Below are the code and all the weights of a small trained network. Each question names an input and a class and asks about switching units off, where a switched-off unit gives its printed mean instead of its output.

import numpy as np


def w(rows, s, z=0):
    codes = np.array(rows[::2]) - 128.0
    scale = np.full(codes.shape[1], s)
    scale[-1] = z or s
    return codes * scale


def norm(h):
    return h / np.sqrt((h * h).mean(-1, keepdims=True) + 1e-5)


def f(y):
    return np.maximum(y, 0)


def log_softmax(a):
    a = a - a.max(-1, keepdims=True)
    return a - np.log(np.exp(a).sum(-1, keepdims=True))


def net(x, mask):
    res = np.array(x, float).reshape(1, 8) / 4 @ E
    u = 0
    for l in range(2):
        y = f(norm(res) @ A[l][:, :-1].T + A[l][:, -1])
        res = res + np.where(mask[u : u + 10], y, B[l][:, -1]) @ B[l][:, :-1]
        u += 10
    return log_softmax(norm(res)[-1] @ U[:, :-1].T + U[:, -1])


A, B = {}, {}
E = w([
[55,101,161,178,216],'x0',
[171,161,150,141,133],'x1',
[216,42,90,164,87],'x2',
[149,161,5,223,135],'x3',
[21,123,99,110,32],'x4',
[113,97,25,85,143],'x5',
[89,1,82,159,73],'x6',
[67,188,196,166,50],'x7',
],0.0048)
A[0] = w([
[201,119,86,38,69,141],'0.n0',
[120,62,89,124,124,157],'0.n1',
[113,178,78,218,124,105],'0.n2',
[134,106,117,146,204,99],'0.n3',
[100,75,102,86,217,4],'0.n4',
[83,249,153,61,101,102],'0.n5',
[85,163,138,107,76,78],'0.n6',
[152,110,117,159,119,175],'0.n7',
[133,55,162,118,157,49],'0.n8',
[147,218,194,120,140,134],'0.n9',
],0.011,0.0023)
B[0] = w([
[96,215,48,141,107,241],'0.n0',
[151,176,218,147,106,196],'0.n1',
[142,124,2,177,114,195],'0.n2',
[172,13,197,137,188,177],'0.n3',
[166,101,116,138,92,185],'0.n4',
[139,108,163,89,165,254],'0.n5',
[149,151,158,114,176,185],'0.n6',
[72,180,110,34,119,167],'0.n7',
[190,164,4,176,136,174],'0.n8',
[166,226,158,134,189,243],'0.n9',
],0.0079,0.0062)
A[1] = w([
[149,147,88,119,118,158],'1.n0',
[172,120,133,48,124,211],'1.n1',
[77,6,91,131,104,100],'1.n2',
[170,133,93,111,104,161],'1.n3',
[64,130,191,117,77,252],'1.n4',
[66,110,151,78,93,135],'1.n5',
[122,130,128,203,147,135],'1.n6',
[181,159,126,168,151,117],'1.n7',
[142,85,135,165,96,81],'1.n8',
[161,139,99,81,196,60],'1.n9',
],0.012,0.0032)
B[1] = w([
[44,128,105,163,109,235],'1.n0',
[61,127,147,216,141,243],'1.n1',
[141,207,109,47,124,183],'1.n2',
[2,83,173,187,101,237],'1.n3',
[136,114,217,232,116,201],'1.n4',
[129,155,228,226,172,164],'1.n5',
[68,123,87,57,89,187],'1.n6',
[101,140,187,49,161,253],'1.n7',
[129,101,161,95,46,158],'1.n8',
[133,85,157,126,94,243],'1.n9',
],0.0083,0.005)
U = w([
[206,126,97,79,65,2],'0',
[115,78,164,201,90,100],'1',
[65,139,19,146,59,229],'2',
[197,5,125,99,201,48],'3',
[129,211,251,112,207,200],'4',
],0.012,0.0046)

Each question gives the input, the list of numbers given to net, and the class t.
The units are the neurons (one row each of A and B). Each row of codes is followed by its name. A weight is (code - 128) times the scale printed after its matrix; where a second scale follows, it is the last column's (A, B and U).
mask holds one flag per neuron, layer by layer. A switched-off neuron (its flag False) gives its mean, the last column of its row in B, instead of its output. The means were averaged over made-up inputs and are rounded, as every weight is.
A unit's drop is (log p(t) with every unit on - log p(t) with that unit switched off) / (log p(t) with every unit on - log p(t) with every unit switched off).
The circuit of an input: a set's keep is (log p(t) with only the set's units on - log p(t) with every unit switched off) / (log p(t) with every unit on - log p(t) with every unit switched off). Starting from the 12 units with the biggest drops (on a tie, the unit counted first), units are removed one at a time, each time the one whose removal leaves the highest keep (on an exact tie, the one counted first), for as long as the keep stays at least 0.8.
units of the circuit, in order: the units of the circuit, biggest drop first
top k neurons: the k neurons with the biggest drops, biggest first
k most important neurons of layer l: the k neurons of layer l with the biggest drops, biggest first
drop of u: that unit's drop, to one decimal
input [2,8,-6,-8,3,4,8,-8], class 2: units of the circuit, in order => 0.n8, 0.n5
input [6,1,-3,8,0,-5,-3,-2], class 2: top 4 neurons => 0.n2, 1.n6, 0.n5, 0.n1
input [3,-6,-2,2,1,7,-5,-6], class 3: 2 most important neurons of layer 0 => 0.n3, 0.n0
input [-7,-2,-7,-2,5,6,8,-4], class 4: top 3 neurons => 1.n5, 0.n1, 0.n2
input [2,2,1,-1,-4,5,-4,-6], class 3: units of the circuit, in order => 0.n3, 0.n9
input [-8,-5,5,-2,1,-8,-3,-3], class 2: units of the circuit, in order => 0.n0
input [5,7,2,4,-7,-3,8,0], class 3: top 2 neurons => 0.n3, 0.n0
input [-1,0,-3,-3,7,6,8,4], class 4: top 2 neurons => 1.n5, 1.n2
input [4,6,3,-2,-5,7,-4,-7], class 3: 2 most important neurons of layer 0 => 0.n3, 0.n9
input [6,-6,-8,8,-4,-1,2,-5], class 3: top 2 neurons => 0.n3, 0.n0
input [-5,-5,1,-2,2,-1,-4,-3], class 2: drop of 0.n3 => 0.0
input [6,-3,-3,8,-7,-3,0,-7], class 3: drop of 0.n3 => 0.3
input [-4,7,7,2,2,-1,-7,-8], class 2: drop of 0.n0 => 0.2
input [5,3,-1,5,-8,6,3,-1], class 3: drop of 0.n3 => 1.1
input [-4,3,-4,-2,4,7,-5,-6], class 2: top neuron => 0.n0
